Below are the code and all the weights of a small trained network. Each question names an input and a target symbol and asks about switching units off, where a switched-off unit gives its printed mean instead of its output.

import numpy as np


def w(rows, s, z=0):
    codes = np.array(rows[::2]) - 128.0
    scale = np.full(codes.shape[1], s)
    scale[-1] = z or s
    return codes * scale


def norm(h):
    return h / np.sqrt((h * h).mean(-1, keepdims=True) + 1e-5)


def f(y):
    return np.maximum(y, 0)


def softmax(a):
    e = np.exp(a - a.max(-1, keepdims=True))
    return e / e.sum(-1, keepdims=True)


def log_softmax(a):
    a = a - a.max(-1, keepdims=True)
    return a - np.log(np.exp(a).sum(-1, keepdims=True))


def net(x, mask):
    ids = ['θλμξσφω'.index(c) for c in x.split()]
    T = len(ids)
    res = E[ids] + P[:T]
    u = 0
    for l in range(2):
        r = norm(res)
        for j in range(3):
            rows = slice(4 * j, 4 * j + 4)
            q, k, v = (r @ M[l][rows].T for M in (Q, K, V))
            z = softmax(np.where(np.tri(T) > 0, q @ k.T / 4**0.5, -1e9)) @ v
            o = O[l][rows]
            res = res + np.where(mask[u + j], z, o[:, -1]) @ o[:, :-1]
        u += 3
        y = f(norm(res) @ A[l][:, :-1].T + A[l][:, -1])
        res = res + np.where(mask[u : u + 4], y, B[l][:, -1]) @ B[l][:, :-1]
        u += 4
    return log_softmax(norm(res)[-1] @ U[:, :-1].T + U[:, -1])


Q, K, V, O, A, B = {}, {}, {}, {}, {}, {}
E = w([
[72,127,137],'θ',
[134,95,87],'λ',
[153,48,2],'μ',
[97,54,81],'ξ',
[117,201,170],'σ',
[140,110,157],'φ',
[200,176,105],'ω',
],0.018)
P = w([
[134,75,222],'0',
[167,98,37],'1',
[160,71,22],'2',
[160,58,22],'3',
[130,61,13],'4',
[152,63,12],'5',
[148,65,15],'6',
[129,66,6],'7',
],0.0021)
Q[0] = w([
[70,60,70],'0.h1',
[102,64,150],'0.h1',
[202,141,229],'0.h1',
[45,52,129],'0.h1',
[62,245,124],'0.h2',
[188,96,188],'0.h2',
[48,177,101],'0.h2',
[226,57,112],'0.h2',
[170,141,162],'0.h3',
[79,155,76],'0.h3',
[157,160,35],'0.h3',
[87,71,194],'0.h3',
],0.012)
K[0] = w([
[130,42,157],'0.h1',
[136,129,186],'0.h1',
[138,249,121],'0.h1',
[113,73,184],'0.h1',
[154,76,177],'0.h2',
[80,169,134],'0.h2',
[183,97,159],'0.h2',
[76,161,70],'0.h2',
[184,149,144],'0.h3',
[106,80,122],'0.h3',
[152,37,184],'0.h3',
[71,186,121],'0.h3',
],0.015)
V[0] = w([
[190,133,133],'0.h1',
[76,147,2],'0.h1',
[114,35,143],'0.h1',
[34,123,36],'0.h1',
[54,184,96],'0.h2',
[89,123,186],'0.h2',
[160,131,240],'0.h2',
[84,241,114],'0.h2',
[157,143,105],'0.h3',
[163,218,117],'0.h3',
[101,122,159],'0.h3',
[100,181,18],'0.h3',
],0.0066)
O[0] = w([
[111,139,114,227],'0.h1',
[101,2,155,234],'0.h1',
[171,133,185,28],'0.h1',
[117,52,186,101],'0.h1',
[91,164,101,102],'0.h2',
[123,132,53,5],'0.h2',
[139,39,85,22],'0.h2',
[35,139,92,134],'0.h2',
[121,140,97,185],'0.h3',
[105,105,59,144],'0.h3',
[142,103,153,57],'0.h3',
[182,180,63,251],'0.h3',
],0.0067,0.0018)
A[0] = w([
[88,188,132,1],'0.n1',
[254,136,150,238],'0.n2',
[81,77,142,56],'0.n3',
[62,61,96,130],'0.n4',
],0.0063,0.0037)
B[0] = w([
[127,202,189,135],'0.n1',
[52,101,2,254],'0.n2',
[94,54,179,142],'0.n3',
[182,164,84,170],'0.n4',
],0.0051)
Q[1] = w([
[168,162,120],'1.h1',
[25,115,157],'1.h1',
[108,106,99],'1.h1',
[189,178,123],'1.h1',
[83,79,156],'1.h2',
[81,136,144],'1.h2',
[114,218,8],'1.h2',
[154,209,64],'1.h2',
[102,56,208],'1.h3',
[130,195,48],'1.h3',
[153,106,29],'1.h3',
[99,69,116],'1.h3',
],0.014)
K[1] = w([
[110,146,143],'1.h1',
[161,96,87],'1.h1',
[122,97,134],'1.h1',
[122,157,163],'1.h1',
[202,108,146],'1.h2',
[144,124,138],'1.h2',
[3,140,124],'1.h2',
[13,149,92],'1.h2',
[47,83,97],'1.h3',
[182,152,155],'1.h3',
[222,129,110],'1.h3',
[139,80,95],'1.h3',
],0.018)
V[1] = w([
[179,178,255],'1.h1',
[89,155,151],'1.h1',
[62,127,88],'1.h1',
[184,150,190],'1.h1',
[102,122,109],'1.h2',
[125,198,240],'1.h2',
[94,72,177],'1.h2',
[130,129,129],'1.h2',
[120,157,138],'1.h3',
[63,185,95],'1.h3',
[38,125,51],'1.h3',
[82,122,132],'1.h3',
],0.0087)
O[1] = w([
[80,75,58,3],'1.h1',
[19,103,97,111],'1.h1',
[101,156,167,172],'1.h1',
[139,62,63,65],'1.h1',
[90,100,129,151],'1.h2',
[206,190,226,53],'1.h2',
[193,80,146,69],'1.h2',
[131,131,128,127],'1.h2',
[123,87,139,120],'1.h3',
[234,46,156,166],'1.h3',
[255,146,183,199],'1.h3',
[123,130,157,103],'1.h3',
],0.0057,0.005)
A[1] = w([
[5,98,193,161],'1.n1',
[190,204,216,3],'1.n2',
[71,143,255,89],'1.n3',
[99,15,108,127],'1.n4',
],0.0089,0.0036)
B[1] = w([
[249,107,146,222],'1.n1',
[101,123,203,196],'1.n2',
[194,142,90,206],'1.n3',
[70,182,166,254],'1.n4',
],0.012,0.0034)
U = w([
[247,76,177,124],'θ',
[22,146,163,188],'λ',
[132,25,81,168],'μ',
[99,58,181,253],'ξ',
[122,240,221,123],'σ',
[63,183,106,111],'φ',
[224,217,51,24],'ω',
],0.014,0.0061)

Each question gives the input, a string of symbols that net reads in full, and the target symbol t.
The units are the heads (4 rows each of Q, K, V and O) and the neurons (one row each of A and B). Each row of codes is followed by its name. A weight is (code - 128) times the scale printed after its matrix; where a second scale follows, it is the last column's (O, A, B and U).
mask holds one flag per unit, layer by layer, with each layer's heads first. A switched-off unit (its flag False) gives its mean, the last column of its rows in O or B, instead of its output. The means were averaged over made-up inputs and are rounded, as every weight is.
A unit's drop is (log p(t) with every unit on - log p(t) with that unit switched off) / (log p(t) with every unit on - log p(t) with every unit switched off).
The circuit of an input: a set's keep is (log p(t) with only the set's units on - log p(t) with every unit switched off) / (log p(t) with every unit on - log p(t) with every unit switched off). Starting from the 12 units with the biggest drops (on a tie, the unit counted first), units are removed one at a time, each time the one whose removal leaves the highest keep (on an exact tie, the one counted first), for as long as the keep stays at least 0.8.
circuit, biggest first: the units of the circuit, biggest drop first
unit that matters most: the unit with the biggest drop
k most important neurons: the k neurons with the biggest drops, biggest first
k most important neurons of layer l: the k neurons of layer l with the biggest drops, biggest first
which heads matter: for each layer, one digit per head in row order, 1 if its drop is at least 0.15 and else 0, layers parted by /
drop of u: that unit's drop, to one decimal
input ω ξ φ σ ω ω ξ, target ω: most important neuron => [0.n2]
input φ ω ω σ, target φ: circuit, biggest first => [0.h2 1.h3 0.h3]
input ω ω ω φ σ ω φ, target φ: 2 most important neurons of layer 1 => [1.n1 1.n3]
input ω σ θ ξ λ φ θ, target ω: which heads matter => 110 / 000
input ω σ φ ω ω ξ θ, target ω: which heads matter => 110 / 010
input θ ω ω φ λ, target θ: circuit, biggest first => [0.h1 1.h2 0.h3]
input σ ω φ σ ω ω ω, target σ: which heads matter => 011 / 110
input σ σ ω φ ω λ, target σ: circuit, biggest first => [0.h3 0.h2 1.h1]
input φ λ ω ω ω ω μ, target φ: which heads matter => 111 / 001
input θ ω ω ξ ω μ φ μ, target θ: which heads matter => 111 / 011
input ω σ ω ω ω θ λ, target λ: which heads matter => 100 / 010
input θ φ μ ω ω ω, target θ: 3 most important neurons => [1.n4 0.n2 1.n2]
input σ ξ ω ω ξ φ, target σ: which heads matter => 100 / 010
input ω θ θ, target θ: circuit, biggest first => [1.n1]
input ω σ λ ω φ, target ω: which heads matter => 110 / 101
input ω σ φ, target ω: which heads matter => 111 / 101
input θ ω ω θ φ ω, target θ: 2 most important neurons => [1.n4 0.n4]
input μ ω ω ω ξ, target ξ: which heads matter => 100 / 010
input ω ω ω φ ω μ λ σ, target ω: circuit, biggest first => [0.h2 1.h2]
input φ σ σ ω, target φ: unit that matters most => 0.h3
input σ μ φ ω ω ω ω ξ, target σ: which heads matter => 110 / 000
input ω φ ξ, target ω: 2 most important neurons => [1.n4 0.n2]
input σ φ σ σ ω, target σ: 2 most important neurons => [0.n2 1.n2]
input σ ω φ μ θ, target σ: 2 most important neurons of layer 1 => [1.n2 1.n1]
input σ θ σ ω λ, target λ: drop of 1.n4 => 0.6
